Here is a tiny trained network, its code and every weight. The questions are about switching its units off for an input and a class, where a switched-off unit gives its printed mean instead of its output.

import numpy as np


def w(rows, s, z=0):
    codes = np.array(rows[::2]) - 128.0
    scale = np.full(codes.shape[1], s)
    scale[-1] = z or s
    return codes * scale


def norm(h):
    return h / np.sqrt((h * h).mean(-1, keepdims=True) + 1e-5)


def f(y):
    return np.maximum(y, 0)


def log_softmax(a):
    a = a - a.max(-1, keepdims=True)
    return a - np.log(np.exp(a).sum(-1, keepdims=True))


def net(x, mask):
    res = np.array(x, float).reshape(1, 6) / 4 @ E
    u = 0
    for l in range(2):
        y = f(norm(res) @ A[l][:, :-1].T + A[l][:, -1])
        res = res + np.where(mask[u : u + 11], y, B[l][:, -1]) @ B[l][:, :-1]
        u += 11
    return log_softmax(norm(res)[-1] @ U[:, :-1].T + U[:, -1])


A, B = {}, {}
E = w([
[76,62,221,151,117,168,132],'x0',
[128,130,131,131,125,129,128],'x1',
[161,90,140,126,71,36,254],'x2',
[201,72,110,213,159,158,121],'x3',
[127,126,127,127,128,126,128],'x4',
[85,83,56,136,82,128,117],'x5',
],0.0047)
A[0] = w([
[217,170,188,141,171,145,118,92],'0.n0',
[166,238,36,146,128,100,172,47],'0.n1',
[138,172,142,81,118,94,96,146],'0.n2',
[167,217,117,137,149,215,22,45],'0.n3',
[113,205,180,140,154,102,140,82],'0.n4',
[74,191,103,113,112,74,103,127],'0.n5',
[90,113,95,158,82,143,78,84],'0.n6',
[88,103,38,148,61,138,96,9],'0.n7',
[195,116,82,255,195,115,86,151],'0.n8',
[103,80,149,122,138,195,92,183],'0.n9',
[22,182,137,87,146,88,130,3],'0.n10',
],0.0078,0.003)
B[0] = w([
[111,80,150,4,148,140,149,198],'0.n0',
[240,17,33,158,252,67,83,226],'0.n1',
[158,95,91,147,130,198,111,186],'0.n2',
[60,146,84,117,147,61,100,248],'0.n3',
[132,63,122,67,164,157,198,172],'0.n4',
[198,114,71,150,110,213,103,207],'0.n5',
[109,139,100,69,162,96,184,183],'0.n6',
[129,33,184,2,216,169,146,194],'0.n7',
[173,176,102,93,55,183,131,254],'0.n8',
[81,171,161,166,124,112,140,232],'0.n9',
[213,195,143,141,61,156,131,193],'0.n10',
],0.0061,0.0049)
A[1] = w([
[84,68,76,154,108,117,141,3],'1.n0',
[141,80,156,125,117,2,174,102],'1.n1',
[134,48,78,80,125,228,151,174],'1.n2',
[181,114,147,169,126,52,179,12],'1.n3',
[127,171,149,174,94,100,142,73],'1.n4',
[162,137,117,160,145,191,51,113],'1.n5',
[98,79,86,46,221,123,136,241],'1.n6',
[81,159,111,156,147,106,91,9],'1.n7',
[20,99,255,206,98,183,179,174],'1.n8',
[231,114,121,161,92,97,189,184],'1.n9',
[186,156,91,110,144,217,106,179],'1.n10',
],0.0076,0.0022)
B[1] = w([
[104,78,166,49,117,163,164,145],'1.n0',
[43,167,140,150,200,146,50,186],'1.n1',
[146,176,216,101,124,129,159,251],'1.n2',
[40,163,109,101,100,95,92,164],'1.n3',
[129,132,153,126,145,134,113,134],'1.n4',
[79,165,120,173,84,98,166,166],'1.n5',
[102,77,211,173,147,134,138,254],'1.n6',
[66,151,88,137,123,61,89,140],'1.n7',
[254,108,14,143,150,98,117,228],'1.n8',
[35,181,129,154,101,174,75,224],'1.n9',
[114,115,145,165,48,98,174,215],'1.n10',
],0.0071,0.0077)
U = w([
[32,167,112,154,160,95,82,156],'0',
[251,85,58,152,184,110,115,178],'1',
[182,202,138,124,20,156,173,1],'2',
[145,86,210,75,178,148,171,158],'3',
],0.012,0.0013)

Each question gives the input, the list of numbers given to net, and the class t.
The units are the neurons (one row each of A and B). Each row of codes is followed by its name. A weight is (code - 128) times the scale printed after its matrix; where a second scale follows, it is the last column's (A, B and U).
mask holds one flag per neuron, layer by layer. A switched-off neuron (its flag False) gives its mean, the last column of its row in B, instead of its output. The means were averaged over made-up inputs and are rounded, as every weight is.
A unit's drop is (log p(t) with every unit on - log p(t) with that unit switched off) / (log p(t) with every unit on - log p(t) with every unit switched off).
The circuit of an input: a set's keep is (log p(t) with only the set's units on - log p(t) with every unit switched off) / (log p(t) with every unit on - log p(t) with every unit switched off). Starting from the 12 units with the biggest drops (on a tie, the unit counted first), units are removed one at a time, each time the one whose removal leaves the highest keep (on an exact tie, the one counted first), for as long as the keep stays at least 0.8.
circuit, biggest first: the units of the circuit, biggest drop first
unit that matters most: the unit with the biggest drop
k most important neurons: the k neurons with the biggest drops, biggest first
k most important neurons of layer l: the k neurons of layer l with the biggest drops, biggest first
input [4,2,-5,-6,2,2], class 2: 2 most important neurons -> [0.n10, 1.n1]
input [-8,-2,4,-3,6,-4], class 1: unit that matters most -> 0.n1
input [-6,-7,2,-3,-3,7], class 3: 2 most important neurons of layer 1 -> [1.n8, 1.n6]
input [7,4,6,3,3,-2], class 1: circuit, biggest first -> [1.n8, 0.n1]
input [5,-6,4,3,-6,-3], class 1: 2 most important neurons -> [1.n8, 0.n1]
input [-7,1,5,-6,-6,8], class 3: circuit, biggest first -> [0.n7, 1.n6]
input [-5,0,-6,8,-6,-4], class 2: 2 most important neurons of layer 0 -> [0.n8, 0.n0]
input [4,6,-7,-3,-7,8], class 3: 3 most important neurons -> [0.n7, 0.n6, 1.n9]
input [5,8,-4,1,-2,4], class 1: 4 most important neurons -> [1.n8, 0.n9, 0.n1, 1.n9]
input [-7,8,2,-7,-6,0], class 1: 2 most important neurons of layer 0 -> [0.n1, 0.n8]
input [-7,3,1,2,-6,-8], class 3: 3 most important neurons -> [0.n0, 1.n8, 1.n6]
input [-2,-4,0,-6,-1,6], class 2: 4 most important neurons -> [0.n10, 0.n5, 1.n10, 0.n0]
input [8,3,0,-1,1,-6], class 1: circuit, biggest first -> [1.n8, 0.n7]
input [6,1,2,-7,7,-5], class 2: 3 most important neurons -> [0.n10, 0.n3, 0.n4]
input [2,-1,-4,-5,7,6], class 3: 2 most important neurons -> [0.n7, 0.n6]
input [6,8,4,-3,0,0], class 1: unit that matters most -> 1.n8
input [1,1,2,3,2,4], class 3: 2 most important neurons -> [0.n7, 0.n10]
input [7,-5,-2,-8,5,7], class 2: 2 most important neurons -> [0.n10, 0.n1]
input [-6,-5,8,-6,-7,-5], class 0: 2 most important neurons -> [1.n9, 1.n8]
input [3,-8,-5,6,-7,1], class 2: circuit, biggest first -> [0.n8]
input [1,2,-4,-6,-5,-5], class 2: 2 most important neurons of layer 0 -> [0.n10, 0.n7]
